Here is a tiny trained network, its code and every weight. The questions are about switching its units off for an input and a class, where a switched-off unit gives its printed mean instead of its output.

import numpy as np


def w(rows, s, z=0):
    codes = np.array(rows[::2]) - 128.0
    scale = np.full(codes.shape[1], s)
    scale[-1] = z or s
    return codes * scale


def norm(h):
    return h / np.sqrt((h * h).mean(-1, keepdims=True) + 1e-5)


def f(y):
    return np.maximum(y, 0)


def log_softmax(a):
    a = a - a.max(-1, keepdims=True)
    return a - np.log(np.exp(a).sum(-1, keepdims=True))


def net(x, mask):
    res = np.array(x, float).reshape(1, 3) / 4 @ E
    u = 0
    for l in range(3):
        y = f(norm(res) @ A[l][:, :-1].T + A[l][:, -1])
        res = res + np.where(mask[u : u + 11], y, B[l][:, -1]) @ B[l][:, :-1]
        u += 11
    return log_softmax(norm(res)[-1] @ U[:, :-1].T + U[:, -1])


A, B = {}, {}
E = w([
[190,58,164,56,234,78,125],'x0',
[192,145,103,175,128,151,92],'x1',
[128,254,99,77,221,105,168],'x2',
],0.0088)
A[0] = w([
[113,135,153,108,129,140,167,170],'L0N1',
[83,139,161,113,112,101,138,2],'L0N2',
[183,156,68,124,139,187,3,84],'L0N3',
[90,120,107,109,107,116,87,89],'L0N4',
[120,123,108,154,113,154,120,99],'L0N5',
[140,181,163,123,140,164,120,65],'L0N6',
[148,113,114,109,145,97,82,152],'L0N7',
[126,122,141,111,107,84,104,42],'L0N8',
[159,93,153,191,106,127,137,136],'L0N9',
[143,117,138,139,83,106,95,90],'L0N10',
[127,131,96,108,138,80,147,93],'L0N11',
],0.014,0.0035)
B[0] = w([
[229,213,69,129,44,113,185,183],'L0N1',
[121,99,145,37,59,32,131,153],'L0N2',
[206,84,166,58,2,69,238,254],'L0N3',
[98,112,86,152,147,144,155,156],'L0N4',
[94,113,108,126,155,148,188,191],'L0N5',
[99,176,57,180,193,65,145,181],'L0N6',
[99,139,72,159,167,171,168,212],'L0N7',
[123,158,75,139,111,130,118,141],'L0N8',
[141,184,79,140,168,101,53,239],'L0N9',
[74,179,176,146,144,68,148,195],'L0N10',
[137,66,132,160,45,110,35,183],'L0N11',
],0.0063,0.006)
A[1] = w([
[62,138,171,118,151,99,107,233],'L1N1',
[62,119,121,15,92,130,110,1],'L1N2',
[196,163,95,163,144,146,93,150],'L1N3',
[137,75,181,170,117,136,78,86],'L1N4',
[89,52,180,166,76,102,112,71],'L1N5',
[123,131,49,159,135,129,102,125],'L1N6',
[123,129,60,119,135,150,124,160],'L1N7',
[149,106,166,95,200,129,86,89],'L1N8',
[73,55,198,244,115,210,138,90],'L1N9',
[111,162,162,155,124,219,133,30],'L1N10',
[117,135,82,146,79,79,149,158],'L1N11',
],0.011,0.0026)
B[1] = w([
[210,121,27,161,35,133,130,163],'L1N1',
[251,131,186,91,80,125,203,158],'L1N2',
[135,132,148,21,110,74,181,182],'L1N3',
[101,244,136,64,165,101,89,172],'L1N4',
[135,241,126,91,138,76,136,200],'L1N5',
[158,80,68,92,106,149,48,176],'L1N6',
[121,113,74,187,69,83,88,162],'L1N7',
[101,67,141,236,118,186,150,180],'L1N8',
[131,139,169,103,178,99,68,189],'L1N9',
[95,143,157,200,180,234,255,141],'L1N10',
[114,53,75,121,204,181,142,254],'L1N11',
],0.0072,0.0078)
A[2] = w([
[119,179,41,93,125,165,171,5],'L2N1',
[157,38,207,160,211,178,132,57],'L2N2',
[77,126,214,108,103,99,8,70],'L2N3',
[156,205,101,121,152,153,165,69],'L2N4',
[144,74,153,205,35,132,146,104],'L2N5',
[152,133,129,120,203,56,118,171],'L2N6',
[122,35,104,124,127,196,169,47],'L2N7',
[93,221,98,171,10,181,161,120],'L2N8',
[78,118,71,169,140,254,123,113],'L2N9',
[124,175,110,134,177,142,99,67],'L2N10',
[116,90,111,98,180,113,144,113],'L2N11',
],0.0096,0.0026)
B[2] = w([
[113,109,149,152,152,121,4,247],'L2N1',
[94,86,224,187,115,250,191,168],'L2N2',
[172,204,45,113,189,91,62,177],'L2N3',
[100,113,233,131,98,117,2,202],'L2N4',
[98,161,143,44,168,61,52,168],'L2N5',
[41,189,209,197,102,186,126,254],'L2N6',
[90,209,43,125,152,157,109,179],'L2N7',
[169,86,232,129,182,155,204,253],'L2N8',
[92,49,132,186,125,183,208,197],'L2N9',
[179,185,186,48,120,42,93,163],'L2N10',
[77,98,52,156,74,162,86,186],'L2N11',
],0.0062,0.0067)
U = w([
[119,195,149,139,147,70,35,119],'0',
[111,75,188,183,142,197,163,215],'1',
[200,108,176,54,72,67,162,165],'2',
[123,77,5,109,96,129,112,3],'3',
],0.019,0.0012)

Each question gives the input, the list of numbers given to net, and the class t.
The units are the neurons (one row each of A and B). Each row of codes is followed by its name. A weight is (code - 128) times the scale printed after its matrix; where a second scale follows, it is the last column's (A, B and U).
mask holds one flag per neuron, layer by layer. A switched-off neuron (its flag False) gives its mean, the last column of its row in B, instead of its output. The means were averaged over made-up inputs and are rounded, as every weight is.
A unit's drop is (log p(t) with every unit on - log p(t) with that unit switched off) / (log p(t) with every unit on - log p(t) with every unit switched off).
The circuit of an input: a set's keep is (log p(t) with only the set's units on - log p(t) with every unit switched off) / (log p(t) with every unit on - log p(t) with every unit switched off). Starting from the 12 units with the biggest drops (on a tie, the unit counted first), units are removed one at a time, each time the one whose removal leaves the highest keep (on an exact tie, the one counted first), for as long as the keep stays at least 0.8.
circuit, biggest first: the units of the circuit, biggest drop first
top k neurons: the k neurons with the biggest drops, biggest first
top k neurons in layer l: the k neurons of layer l with the biggest drops, biggest first
drop of u: that unit's drop, to one decimal
input [-3,3,-4], class 0: top 4 neurons => L1N5; L0N1; L0N7; L0N10
input [-3,-6,-4], class 2: circuit, biggest first => L0N2; L1N2
input [-6,6,1], class 1: circuit, biggest first => L2N8
input [5,6,-1], class 2: top 2 neurons => L0N3; L1N11
input [3,2,-4], class 0: top 2 neurons => L0N1; L1N4
input [-2,-3,-1], class 3: top 2 neurons => L1N11; L0N1
input [7,-5,5], class 1: top 2 neurons => L1N8; L0N3
input [-5,7,6], class 2: top 2 neurons => L0N3; L2N8
input [6,-6,0], class 1: top 3 neurons => L2N2; L0N3; L1N8
input [-2,1,3], class 3: top 4 neurons => L1N11; L1N5; L0N10; L1N4
input [5,7,-1], class 2: top 2 neurons => L0N3; L1N11
input [5,7,3], class 2: top 2 neurons => L0N3; L1N11
input [-4,-3,-5], class 0: top 2 neurons => L1N9; L1N5
input [0,-7,2], class 2: circuit, biggest first => L1N2
input [-7,-8,-1], class 2: top 4 neurons => L0N2; L1N2; L0N7; L2N6
input [-1,5,-5], class 0: top 4 neurons in layer 0 => L0N1; L0N10; L0N9; L0N5
input [-1,-6,-5], class 2: top 2 neurons in layer 1 => L1N2; L1N1
input [8,1,6], class 1: top 2 neurons in layer 1 => L1N8; L1N5
input [-3,5,-4], class 2: top 2 neurons in layer 0 => L0N3; L0N7
input [-7,-2,4], class 1: drop of L2N8 => 0.1
input [5,8,-3], class 2: drop of L0N3 => 0.9
input [6,5,4], class 1: drop of L1N8 => 0.4
input [0,1,-2], class 3: top neuron in layer 0 => L0N9
